Here is a tiny trained network, its code and every weight. The questions are about switching its units off for an input and a target symbol, where a switched-off unit gives its printed mean instead of its output.

import numpy as np


def w(rows, s, z=0):
    codes = np.array(rows[::2]) - 128.0
    scale = np.full(codes.shape[1], s)
    scale[-1] = z or s
    return codes * scale


def norm(h):
    return h / np.sqrt((h * h).mean(-1, keepdims=True) + 1e-5)


def f(y):
    return y / 2 * (1 + np.tanh(0.7978845608 * (y + 0.044715 * y**3)))


def softmax(a):
    e = np.exp(a - a.max(-1, keepdims=True))
    return e / e.sum(-1, keepdims=True)


def log_softmax(a):
    a = a - a.max(-1, keepdims=True)
    return a - np.log(np.exp(a).sum(-1, keepdims=True))


def net(x, mask):
    ids = ['ΘΛΨΩβδεζμπ'.index(c) for c in x.split()]
    T = len(ids)
    res = E[ids] + P[:T]
    q, k, v = (norm(res) @ M[0].T for M in (Q, K, V))
    z = softmax(np.where(np.tri(T) > 0, q @ k.T / 3**0.5, -1e9)) @ v
    res = res + np.where(mask[0], z, O[0][:, -1]) @ O[0][:, :-1]
    y = f(norm(res) @ A[0][:, :-1].T + A[0][:, -1])
    res = res + np.where(mask[1:9], y, B[0][:, -1]) @ B[0][:, :-1]
    return log_softmax(norm(res)[-1] @ U[:, :-1].T + U[:, -1])


Q, K, V, O, A, B = {}, {}, {}, {}, {}, {}
E = w([
[110,88,171,161,80,164],'Θ',
[128,118,152,168,110,222],'Λ',
[126,116,179,102,97,195],'Ψ',
[61,117,213,73,72,89],'Ω',
[122,150,165,192,83,101],'β',
[68,135,184,98,89,188],'δ',
[46,123,169,118,65,166],'ε',
[177,70,255,81,142,122],'ζ',
[90,212,131,171,88,169],'μ',
[135,176,171,180,121,87],'π',
],0.0081)
P = w([
[81,141,123,158,199,96],'0',
[43,179,195,162,32,114],'1',
[235,153,95,96,104,171],'2',
[83,116,96,224,93,9],'3',
[75,188,207,160,92,152],'4',
[203,131,64,65,123,150],'5',
[115,76,137,203,111,36],'6',
[101,195,210,171,113,154],'7',
[151,99,35,59,157,140],'8',
[104,67,154,180,132,81],'9',
[134,184,223,184,142,170],'10',
],0.012)
Q[0] = w([
[65,54,231,210,120,70],'head 0',
[104,166,193,152,254,227],'head 0',
[64,182,241,85,194,201],'head 0',
],0.0094)
K[0] = w([
[124,86,1,44,231,143],'head 0',
[66,154,176,194,241,99],'head 0',
[96,164,198,132,215,189],'head 0',
],0.0097)
V[0] = w([
[121,27,218,80,72,109],'head 0',
[83,219,139,63,151,194],'head 0',
[67,205,65,157,6,108],'head 0',
],0.016)
O[0] = w([
[46,255,100,79,168,121,193],'head 0',
[127,44,90,192,195,148,253],'head 0',
[184,55,192,78,178,245,211],'head 0',
],0.013,0.0066)
A[0] = w([
[104,119,42,59,141,150,252],'neuron 0',
[68,185,217,128,153,144,102],'neuron 1',
[153,221,239,113,64,158,232],'neuron 2',
[139,78,9,100,130,58,77],'neuron 3',
[180,50,68,89,145,111,221],'neuron 4',
[155,75,166,152,85,198,159],'neuron 5',
[82,146,37,132,168,77,129],'neuron 6',
[133,170,164,223,124,105,121],'neuron 7',
],0.015,0.0046)
B[0] = w([
[165,78,119,41,144,54,205],'neuron 0',
[127,170,213,160,85,155,221],'neuron 1',
[133,66,3,97,139,162,196],'neuron 2',
[219,169,85,91,171,183,140],'neuron 3',
[70,135,79,135,48,147,200],'neuron 4',
[135,177,161,89,178,91,255],'neuron 5',
[168,129,153,143,189,164,200],'neuron 6',
[91,118,138,83,89,130,188],'neuron 7',
],0.021,0.0096)
U = w([
[66,166,146,106,94,211,29],'Θ',
[141,109,38,129,72,139,237],'Λ',
[198,138,58,62,198,175,127],'Ψ',
[127,155,212,144,219,100,96],'Ω',
[141,99,118,26,137,79,142],'β',
[137,108,64,185,191,139,210],'δ',
[2,73,104,136,204,105,1],'ε',
[92,209,68,119,160,70,164],'ζ',
[165,24,147,166,140,134,112],'μ',
[127,108,166,135,71,52,221],'π',
],0.0087,0.0021)

Each question gives the input, a string of symbols that net reads in full, and the target symbol t.
The units are the heads (3 rows each of Q, K, V and O) and the neurons (one row each of A and B). Each row of codes is followed by its name. A weight is (code - 128) times the scale printed after its matrix; where a second scale follows, it is the last column's (O, A, B and U).
mask holds one flag per unit, heads first, then neurons. A switched-off unit (its flag False) gives its mean, the last column of its rows in O or B, instead of its output. The means were averaged over made-up inputs and are rounded, as every weight is.
A unit's drop is (log p(t) with every unit on - log p(t) with that unit switched off) / (log p(t) with every unit on - log p(t) with every unit switched off).
The circuit of an input: a set's keep is (log p(t) with only the set's units on - log p(t) with every unit switched off) / (log p(t) with every unit on - log p(t) with every unit switched off). Starting from all 9 units, units are removed one at a time, each time the one whose removal leaves the highest keep (on an exact tie, the one counted first), for as long as the keep stays at least 0.8.
units of the circuit, in order: the units of the circuit, biggest drop first
top k neurons: the k neurons with the biggest drops, biggest first
drop when u is switched off: that unit's drop, to one decimal
input β Λ Θ Θ Λ ε Ψ ζ Ω Λ Ω, target Ψ: units of the circuit, in order -> neuron 2
input Λ Ω Ψ Θ δ ε π, target ε: top 2 neurons -> neuron 1; neuron 4
input Ω ε ε ε μ Ω Λ Λ ζ β ζ, target Θ: units of the circuit, in order -> neuron 1; head 0; neuron 2
input π Ω Ω Θ Ω Ω ε Θ, target β: units of the circuit, in order -> head 0; neuron 5; neuron 1; neuron 6
input ε π ζ Λ Ψ, target Ω: units of the circuit, in order -> head 0; neuron 5; neuron 2
input ε ε Ω Λ δ Ω β ε Ψ Ω, target Ψ: top 2 neurons -> neuron 3; neuron 1
input ε Ω Ω Ω ζ ε Ω ε δ Ω, target δ: units of the circuit, in order -> head 0; neuron 3; neuron 0
input Ω Ω Λ π Ω π Θ, target π: units of the circuit, in order -> head 0; neuron 2; neuron 4
input ε Ω ε ζ ε Ψ Ω ζ Ω β, target Ω: top 3 neurons -> neuron 6; neuron 2; neuron 4
input μ Ω Λ ε Λ μ Ω ζ β Λ, target β: top 2 neurons -> neuron 5; neuron 1
input Θ Ψ Ω Ω Θ ε Θ Ω, target Λ: units of the circuit, in order -> head 0; neuron 2
input Ψ ζ ε Θ π ε β, target ε: top 2 neurons -> neuron 1; neuron 4
input δ ε Ω ε Λ π Θ ε Ω Ω Ω, target ε: top 2 neurons -> neuron 1; neuron 0
input μ π μ Ω δ Ψ Ψ Ω Θ Λ, target Θ: units of the circuit, in order -> head 0; neuron 7; neuron 5; neuron 6
input π ζ ε Ω ε, target β: top neuron -> neuron 5
input Ω ε ε ε Ω ε Ψ δ Ψ Ω Ω, target Θ: top 4 neurons -> neuron 1; neuron 2; neuron 5; neuron 7
input ε μ ε Ω Ω δ Θ, target δ: units of the circuit, in order -> head 0; neuron 0
input δ Λ δ Ψ Λ Λ δ Ω ε Ω Λ, target ε: top 2 neurons -> neuron 1; neuron 6
input Ω μ Θ ε Ω Θ Ω, target Θ: top 4 neurons -> neuron 0; neuron 5; neuron 1; neuron 2
input β Θ Ψ Λ Θ, target Ψ: top 3 neurons -> neuron 2; neuron 5; neuron 0
input Λ Ω Ω Λ β Ω Λ ζ, target π: units of the circuit, in order -> head 0; neuron 2
input Θ Ω ε Ω Ω ε Ω Ω Ω Θ, target Ω: units of the circuit, in order -> head 0; neuron 6; neuron 2
input Ω ε μ ζ π Λ Ω π, target Θ: top 4 neurons -> neuron 1; neuron 2; neuron 7; neuron 5
input π ε Ω Ω π ε ε, target ε: top 2 neurons -> neuron 4; neuron 1
input ζ Θ μ δ Θ Ω Θ ζ μ Ω ε, target ζ: drop when head 0 is switched off -> 1.0
input ζ ε β ε Ω, target ζ: drop when head 0 is switched off -> 1.3
